Here is a tiny trained network, its code and every weight. The questions are about switching its units off for an input and a class, where a switched-off unit gives its printed mean instead of its output.

import numpy as np


def w(rows, s, z=0):
    codes = np.array(rows[::2]) - 128.0
    scale = np.full(codes.shape[1], s)
    scale[-1] = z or s
    return codes * scale


def f(y):
    return y / 2 * (1 + np.tanh(0.7978845608 * (y + 0.044715 * y**3)))


def log_softmax(a):
    a = a - a.max(-1, keepdims=True)
    return a - np.log(np.exp(a).sum(-1, keepdims=True))


def net(x, mask):
    res = np.array(x, float).reshape(1, 5) / 4 @ E
    y = f(res @ A[0][:, :-1].T + A[0][:, -1])
    res = res + np.where(mask, y, B[0][:, -1]) @ B[0][:, :-1]
    return log_softmax(res[-1] @ U[:, :-1].T + U[:, -1])


A, B = {}, {}
E = w([
[84,131,138,131,57,159,66,153,143,78,93],'x0',
[113,98,139,131,157,140,149,112,126,125,105],'x1',
[71,149,119,82,115,149,94,162,130,219,119],'x2',
[222,141,57,73,12,65,150,143,127,207,101],'x3',
[127,89,120,21,118,106,197,84,156,178,161],'x4',
],0.011)
A[0] = w([
[83,127,120,117,114,133,118,132,119,215,94,185],'neuron 1',
[166,136,117,133,127,105,134,127,129,156,145,87],'neuron 2',
[96,124,143,210,168,140,114,128,131,34,115,133],'neuron 3',
[236,132,122,59,139,106,183,117,129,191,172,177],'neuron 4',
[130,127,116,146,138,136,138,116,120,114,121,39],'neuron 5',
[206,75,126,22,127,112,250,91,134,115,110,92],'neuron 6',
[138,116,139,169,146,138,148,122,122,42,127,64],'neuron 7',
[147,124,127,145,155,109,137,122,131,113,150,126],'neuron 8',
[238,141,116,82,125,109,151,131,136,186,157,252],'neuron 9',
[155,148,135,102,166,117,146,121,139,115,213,94],'neuron 10',
[38,128,138,77,157,127,139,125,128,15,175,84],'neuron 11',
[125,92,130,184,141,130,158,130,131,75,106,152],'neuron 12',
[229,135,116,201,38,117,92,136,124,58,104,147],'neuron 13',
],0.017,0.003)
B[0] = w([
[143,124,127,124,94,119,131,154,145,212,98,189],'neuron 1',
[135,133,125,116,137,127,122,141,99,94,171,161],'neuron 2',
[158,138,99,114,77,106,152,117,74,13,149,249],'neuron 3',
[143,164,120,164,77,131,111,155,84,105,155,252],'neuron 4',
[116,128,129,126,114,143,82,131,134,108,108,135],'neuron 5',
[133,144,125,117,92,130,125,160,140,201,235,252],'neuron 6',
[106,128,131,155,154,145,123,139,110,121,53,196],'neuron 7',
[116,127,121,117,82,126,114,116,129,113,68,156],'neuron 8',
[112,149,110,139,92,128,127,141,86,67,168,241],'neuron 9',
[131,116,112,115,112,116,129,165,123,131,40,173],'neuron 10',
[131,110,149,129,180,132,131,76,177,163,187,209],'neuron 11',
[102,158,130,145,163,129,86,138,111,94,106,184],'neuron 12',
[129,132,140,117,120,133,141,146,150,223,250,249],'neuron 13',
],0.019,0.021)
U = w([
[124,125,122,177,200,153,120,72,71,2,81,4],'0',
[120,89,177,123,189,188,128,75,171,115,163,63],'1',
[133,111,114,123,132,158,99,174,136,164,34,108],'2',
[154,171,106,147,104,157,100,156,99,114,182,221],'3',
],0.0084,0.0033)

Each question gives the input, the list of numbers given to net, and the class t.
The units are the neurons (one row each of A and B). Each row of codes is followed by its name. A weight is (code - 128) times the scale printed after its matrix; where a second scale follows, it is the last column's (A, B and U).
mask holds one flag per neuron, in row order. A switched-off neuron (its flag False) gives its mean, the last column of its row in B, instead of its output. The means were averaged over made-up inputs and are rounded, as every weight is.
A unit's drop is (log p(t) with every unit on - log p(t) with that unit switched off) / (log p(t) with every unit on - log p(t) with every unit switched off).
The circuit of an input: a set's keep is (log p(t) with only the set's units on - log p(t) with every unit switched off) / (log p(t) with every unit on - log p(t) with every unit switched off). Starting from the 12 units with the biggest drops (on a tie, the unit counted first), units are removed one at a time, each time the one whose removal leaves the highest keep (on an exact tie, the one counted first), for as long as the keep stays at least 0.8.
circuit, biggest first: the units of the circuit, biggest drop first
top k neurons: the k neurons with the biggest drops, biggest first
drop of u: that unit's drop, to one decimal
input [-1,4,5,-7,-1], class 0: circuit, biggest first : [neuron 13; neuron 6]
input [-5,7,0,-6,6], class 1: circuit, biggest first : [neuron 11; neuron 9]
input [8,7,-6,-2,6], class 1: circuit, biggest first : [neuron 11; neuron 4]
input [3,3,-8,-3,-6], class 0: top neuron : [neuron 3]
input [3,-2,-8,-4,-5], class 0: top 3 neurons : [neuron 3; neuron 7; neuron 6]
input [-1,-1,-8,-7,6], class 0: top 2 neurons : [neuron 3; neuron 13]
input [-3,3,-7,0,-4], class 0: top 2 neurons : [neuron 6; neuron 7]
input [4,-7,-2,-7,-2], class 0: drop of neuron 7 : 0.0
input [-3,4,0,-5,6], class 1: drop of neuron 5 : 0.0
input [7,-8,6,-3,6], class 1: drop of neuron 4 : 0.1
input [2,1,5,-5,-3], class 0: drop of neuron 6 : 0.2
